In the rows, zero is written as 128.
[134 134 129 141 133 140 130 127 127 130 126 114 140 125 119 104 123  92
 104 129 141 122 122 113 130 141 130 103 119 129 119 123 119 113 144 139
 123 119 137  87  98 117 119 148 116 135 143 125 103 132 119 124 129 115
 123 127 126 124]
B
[146 150 131 132 101 108 132 145 122 124 126 124 140 109 114 121 118  95
  81 128 153 129 136 116 134 138 123 138  85  99 130 144 110 122 116 117
 126 129 133  97  94 133 126 129 148 134 158 135 120 123 127 122 120 106
 149 134 132 151]
B
[131 125 116 114 142 130 133 124 131 131 126 153 148 119 112 122 141 126
 117 129 142 134 129 135 120 118 123  97 123 161 134 119 120 100  92 141
 125 128 125 117 120 133 134 122 128 128 127 131 144 124 130 133 137 137
 104 137 122 113]
R
[151 134 131 116 103 154 141 132 122 138 131 140 157 133 103 116 130 110
  83 123 151 136 125 116 133 129 122  89 112 104 125 122 100 114 118 131
 118 124 144  70  98 117 134 141 111 122 147 137 123 133 126 132 125 123
 113 138 115 118]
B
[141 130 125 100 113 132 126 113 130 124 141 155 142 118 122 136 143 140
 133 137 123 146 107 132 130 118 134  94 159 114 142 116 120 144  83 132
 120 137 136 143 170 137 149  86 108 123 117 132 155 106 134 133 132 149
  93 152 106 110]
R
[141 115 131 113  88 150 118 142 114 132 124 158 172 146 107 143 133 121
  81 143 146 148 147 131 143 111 113  62  91  95 126 147  92  88 115 120
 108 129 133  82 101 109 136 110 133 113 145 143 162 134 134 130 141 124
 132 129  95 134]
B
[152 149 106  41 125 137 134  90 142  91 118 119 144 118 103 125 154 127
  96 112 138 147 119  92 121 155 126 141 105 168 139 117 139 123  74 151
 122 126 151  49 128 131 140 104 141  96  98 147 123 132 109 126 107 124
 126 127 121  91]
R
[128 120 111  88 129 127 134 108 132 112 145 137 136 120 115 135 146 152
 133 126 129 142 121 142 117 129 119 113 134 154 140 125 132 112  96 130
 127 126 132 106 150 133 150 101 128 109 103 129 142 127 125 134 127 140
  97 128 106 112]
R
[138 140 115 103 124 125 130 114 130 112 128 123 141 120 132 118 128 108
  95 125 146 133 118 105 126 142 128 127 111 140 124 123 130 118 110 133
 130 126 137  87 113 130 120 127 142 131 130 139 123 123 117 126 121 115
 131 125 128 120]
B
[139 131 139 141 126 146 121 126 122 136 126 142 154 138 122 119 124  98
 101 136 137 129 126 126 132 118 129  69 129 110 122 122 105 107 130 136
 119 127 130 116 108 121 120 134 111 136 144 125 126 112 127 128 142 126
 117 134 115 122]
B
[140 136 114 100 133 122 125 115 137 114 126 132 140 110 111 117 131 111
 106 120 145 134 120 116 124 127 126 110 119 155 145 126 124 105 106 144
 126 120 131  87 117 129 129 128 133 124 132 132 119 124 122 127 123 127
 113 137 126 115]
R
